Below are the code and all the weights of a small trained network. Each question names an input and a class and asks about switching units off, where a switched-off unit gives its printed mean instead of its output.

import numpy as np


def w(rows, s, z=0):
    codes = np.array(rows[::2]) - 128.0
    scale = np.full(codes.shape[1], s)
    scale[-1] = z or s
    return codes * scale


def norm(h):
    return h / np.sqrt((h * h).mean(-1, keepdims=True) + 1e-5)


def f(y):
    return np.maximum(y, 0)


def log_softmax(a):
    a = a - a.max(-1, keepdims=True)
    return a - np.log(np.exp(a).sum(-1, keepdims=True))


def net(x, mask):
    res = np.array(x, float).reshape(1, 4) / 4 @ E
    u = 0
    for l in range(2):
        y = f(norm(res) @ A[l][:, :-1].T + A[l][:, -1])
        res = res + np.where(mask[u : u + 15], y, B[l][:, -1]) @ B[l][:, :-1]
        u += 15
    return log_softmax(norm(res)[-1] @ U[:, :-1].T + U[:, -1])


A, B = {}, {}
E = w([
[151,3,73,113,15],'x0',
[55,140,110,222,98],'x1',
[195,104,252,186,107],'x2',
[213,184,47,181,166],'x3',
],0.0064)
A[0] = w([
[68,163,112,145,142,185],'0.n1',
[81,154,226,157,152,147],'0.n2',
[123,144,179,90,128,89],'0.n3',
[100,137,109,81,130,91],'0.n4',
[115,166,124,111,178,3],'0.n5',
[102,58,101,137,72,50],'0.n6',
[90,140,227,158,127,111],'0.n7',
[160,150,117,177,165,140],'0.n8',
[152,124,134,164,119,155],'0.n9',
[113,147,226,185,104,72],'0.n10',
[141,161,108,130,183,146],'0.n11',
[178,60,205,121,108,115],'0.n12',
[72,164,254,159,134,5],'0.n13',
[133,131,129,131,138,2],'0.n14',
[140,55,100,129,95,146],'0.n15',
],0.012,0.0023)
B[0] = w([
[176,94,201,61,130,219],'0.n1',
[46,173,176,202,155,254],'0.n2',
[101,147,148,147,107,178],'0.n3',
[78,109,148,107,169,174],'0.n4',
[145,48,54,87,153,185],'0.n5',
[109,88,13,192,134,213],'0.n6',
[56,162,131,121,189,232],'0.n7',
[150,151,152,166,61,212],'0.n8',
[79,120,132,86,119,174],'0.n9',
[96,142,100,60,192,231],'0.n10',
[131,204,77,94,94,212],'0.n11',
[168,115,200,5,91,232],'0.n12',
[55,218,220,172,223,249],'0.n13',
[141,118,134,112,128,128],'0.n14',
[134,68,157,117,81,215],'0.n15',
],0.014,0.0059)
A[1] = w([
[199,233,90,203,172,135],'1.n1',
[61,64,129,98,135,153],'1.n2',
[191,122,78,160,215,21],'1.n3',
[140,166,12,137,111,14],'1.n4',
[120,218,74,14,141,173],'1.n5',
[133,137,47,78,61,249],'1.n6',
[146,228,111,155,5,15],'1.n7',
[68,1,18,228,93,97],'1.n8',
[194,54,138,105,121,147],'1.n9',
[154,109,145,178,12,82],'1.n10',
[167,172,62,189,109,61],'1.n11',
[248,223,137,182,90,34],'1.n12',
[99,50,143,117,31,117],'1.n13',
[107,152,220,200,172,19],'1.n14',
[210,142,153,102,150,221],'1.n15',
],0.01,0.0016)
B[1] = w([
[150,82,171,105,62,192],'1.n1',
[166,190,121,175,100,209],'1.n2',
[116,143,146,148,112,136],'1.n3',
[106,147,204,126,111,178],'1.n4',
[194,78,81,153,164,254],'1.n5',
[82,163,132,119,172,227],'1.n6',
[190,158,106,136,80,173],'1.n7',
[66,60,42,249,129,237],'1.n8',
[124,139,185,101,113,179],'1.n9',
[109,117,117,90,210,174],'1.n10',
[164,156,157,114,89,156],'1.n11',
[151,200,69,181,24,172],'1.n12',
[137,79,137,171,121,215],'1.n13',
[30,206,118,95,143,221],'1.n14',
[63,145,152,144,100,164],'1.n15',
],0.018,0.0073)
U = w([
[192,207,84,96,48,139],'0',
[164,144,21,72,246,3],'1',
[12,226,161,73,209,244],'2',
[49,27,57,188,120,170],'3',
[106,54,208,45,54,31],'4',
],0.013,0.0026)

Each question gives the input, the list of numbers given to net, and the class t.
The units are the neurons (one row each of A and B). Each row of codes is followed by its name. A weight is (code - 128) times the scale printed after its matrix; where a second scale follows, it is the last column's (A, B and U).
mask holds one flag per neuron, layer by layer. A switched-off neuron (its flag False) gives its mean, the last column of its row in B, instead of its output. The means were averaged over made-up inputs and are rounded, as every weight is.
A unit's drop is (log p(t) with every unit on - log p(t) with that unit switched off) / (log p(t) with every unit on - log p(t) with every unit switched off).
The circuit of an input: a set's keep is (log p(t) with only the set's units on - log p(t) with every unit switched off) / (log p(t) with every unit on - log p(t) with every unit switched off). Starting from the 12 units with the biggest drops (on a tie, the unit counted first), units are removed one at a time, each time the one whose removal leaves the highest keep (on an exact tie, the one counted first), for as long as the keep stays at least 0.8.
circuit, biggest first: the units of the circuit, biggest drop first
unit that matters most: the unit with the biggest drop
k most important neurons of layer l: the k neurons of layer l with the biggest drops, biggest first
drop of u: that unit's drop, to one decimal
input [3,-5,-3,-8], class 3: circuit, biggest first : [0.n6 0.n13]
input [2,2,-8,4], class 3: unit that matters most : 0.n12
input [7,4,8,5], class 4: 2 most important neurons of layer 0 : [0.n12 0.n2]
input [-8,4,1,7], class 0: 2 most important neurons of layer 0 : [0.n11 0.n8]
input [0,5,-8,0], class 1: 2 most important neurons of layer 0 : [0.n1 0.n15]
input [-3,4,-5,2], class 1: 2 most important neurons of layer 0 : [0.n1 0.n5]
input [3,-8,-5,-3], class 3: 2 most important neurons of layer 0 : [0.n1 0.n13]
input [-4,2,0,3], class 0: 2 most important neurons of layer 0 : [0.n8 0.n11]
input [1,-1,-8,3], class 1: drop of 1.n5 : 0.6
input [4,-6,-5,-5], class 3: drop of 1.n10 : 0.0
input [6,-1,5,1], class 4: drop of 0.n12 : 1.6
input [7,-8,2,-1], class 4: drop of 0.n12 : 1.7
input [2,-1,-4,3], class 3: 2 most important neurons of layer 0 : [0.n12 0.n13]
input [-7,-8,8,8], class 0: most important neuron of layer 1 : [1.n12]
